Below are the code and all the weights of a small trained network. Each question names an input and a class and asks about switching units off, where a switched-off unit gives its printed mean instead of its output.

import numpy as np


def w(rows, s, z=0):
    codes = np.array(rows[::2]) - 128.0
    scale = np.full(codes.shape[1], s)
    scale[-1] = z or s
    return codes * scale


def norm(h):
    return h / np.sqrt((h * h).mean(-1, keepdims=True) + 1e-5)


def f(y):
    return np.maximum(y, 0)


def log_softmax(a):
    a = a - a.max(-1, keepdims=True)
    return a - np.log(np.exp(a).sum(-1, keepdims=True))


def net(x, mask):
    res = np.array(x, float).reshape(1, 8) / 4 @ E
    u = 0
    for l in range(2):
        y = f(norm(res) @ A[l][:, :-1].T + A[l][:, -1])
        res = res + np.where(mask[u : u + 9], y, B[l][:, -1]) @ B[l][:, :-1]
        u += 9
    return log_softmax(norm(res)[-1] @ U[:, :-1].T + U[:, -1])


A, B = {}, {}
E = w([
[231,202,70,146,215],'x0',
[116,58,69,128,108],'x1',
[32,213,77,210,225],'x2',
[191,105,168,239,88],'x3',
[113,68,80,178,124],'x4',
[150,220,156,100,83],'x5',
[139,147,33,224,3],'x6',
[150,110,89,127,60],'x7',
],0.0049)
A[0] = w([
[171,81,172,39,156,114],'0.n0',
[122,136,144,164,204,4],'0.n1',
[119,114,140,77,157,91],'0.n2',
[116,130,171,167,202,33],'0.n3',
[162,154,114,115,72,80],'0.n4',
[9,107,116,141,136,131],'0.n5',
[120,140,7,160,175,203],'0.n6',
[126,186,113,72,203,58],'0.n7',
[131,163,176,146,134,85],'0.n8',
],0.017,0.0023)
B[0] = w([
[97,60,103,32,70,216],'0.n0',
[181,122,94,209,155,179],'0.n1',
[152,127,210,128,101,176],'0.n2',
[112,103,90,207,226,183],'0.n3',
[201,128,217,204,160,178],'0.n4',
[81,93,179,14,182,219],'0.n5',
[174,55,73,69,30,255],'0.n6',
[171,254,210,135,81,215],'0.n7',
[82,80,163,115,150,158],'0.n8',
],0.017,0.0098)
A[1] = w([
[123,189,105,98,106,90],'1.n0',
[153,223,8,155,122,130],'1.n1',
[150,175,79,112,95,61],'1.n2',
[64,216,141,76,153,28],'1.n3',
[103,164,77,127,135,72],'1.n4',
[123,213,119,81,136,23],'1.n5',
[78,170,82,108,102,106],'1.n6',
[44,123,67,94,66,89],'1.n7',
[116,186,130,108,118,3],'1.n8',
],0.015,0.002)
B[1] = w([
[82,113,141,116,190,168],'1.n0',
[120,160,97,252,71,179],'1.n1',
[57,97,127,113,123,191],'1.n2',
[106,197,188,123,93,207],'1.n3',
[152,106,127,165,164,128],'1.n4',
[130,183,145,119,145,182],'1.n5',
[163,119,138,126,158,136],'1.n6',
[177,100,136,52,130,254],'1.n7',
[81,161,108,107,154,159],'1.n8',
],0.019,0.0042)
U = w([
[93,233,201,119,155,131],'0',
[170,162,67,247,98,115],'1',
[137,50,129,23,74,190],'2',
[57,74,64,158,254,2],'3',
],0.0096,0.0043)

Each question gives the input, the list of numbers given to net, and the class t.
The units are the neurons (one row each of A and B). Each row of codes is followed by its name. A weight is (code - 128) times the scale printed after its matrix; where a second scale follows, it is the last column's (A, B and U).
mask holds one flag per neuron, layer by layer. A switched-off neuron (its flag False) gives its mean, the last column of its row in B, instead of its output. The means were averaged over made-up inputs and are rounded, as every weight is.
A unit's drop is (log p(t) with every unit on - log p(t) with that unit switched off) / (log p(t) with every unit on - log p(t) with every unit switched off).
unit that matters most: the unit with the biggest drop
k most important neurons: the k neurons with the biggest drops, biggest first
k most important neurons of layer l: the k neurons of layer l with the biggest drops, biggest first
drop when u is switched off: that unit's drop, to one decimal
input [2,3,-1,8,5,7,4,-5], class 1: 2 most important neurons => 0.n5; 0.n0
input [5,-2,8,-4,-6,0,4,5], class 1: unit that matters most => 1.n1
input [3,3,3,6,-7,-7,-5,-5], class 1: 2 most important neurons => 0.n1; 0.n5
input [-6,7,-1,7,-4,3,3,3], class 0: 4 most important neurons => 0.n6; 0.n0; 0.n4; 0.n1
input [4,8,-4,-6,2,6,-4,-3], class 0: 2 most important neurons of layer 0 => 0.n7; 0.n6
input [7,-6,3,4,-4,-4,7,-2], class 1: 2 most important neurons of layer 0 => 0.n5; 0.n0
input [6,-6,6,0,7,5,8,5], class 1: 4 most important neurons => 0.n5; 0.n0; 1.n1; 0.n4
input [-6,2,4,0,-2,3,-2,-5], class 0: 2 most important neurons of layer 0 => 0.n6; 0.n0
input [3,5,-5,-1,-4,6,-8,-7], class 0: 2 most important neurons of layer 0 => 0.n7; 0.n6
input [7,-5,-6,-2,-2,7,-4,-8], class 0: 2 most important neurons => 0.n7; 0.n6
input [4,1,4,0,3,8,-2,3], class 1: 2 most important neurons => 0.n5; 1.n1
input [4,0,-4,5,-3,8,5,-4], class 0: 2 most important neurons => 0.n6; 0.n1
input [-7,3,8,-2,-5,0,-6,-5], class 0: 2 most important neurons of layer 0 => 0.n7; 0.n6
input [5,-5,0,3,-1,-3,1,2], class 1: unit that matters most => 0.n5
input [0,-7,2,-4,7,-2,-7,0], class 0: drop when 0.n6 is switched off => 0.1
input [5,-1,5,0,7,-8,-2,-4], class 1: drop when 0.n1 is switched off => 0.5
input [-5,1,-8,4,-5,6,5,5], class 0: drop when 0.n1 is switched off => 0.1
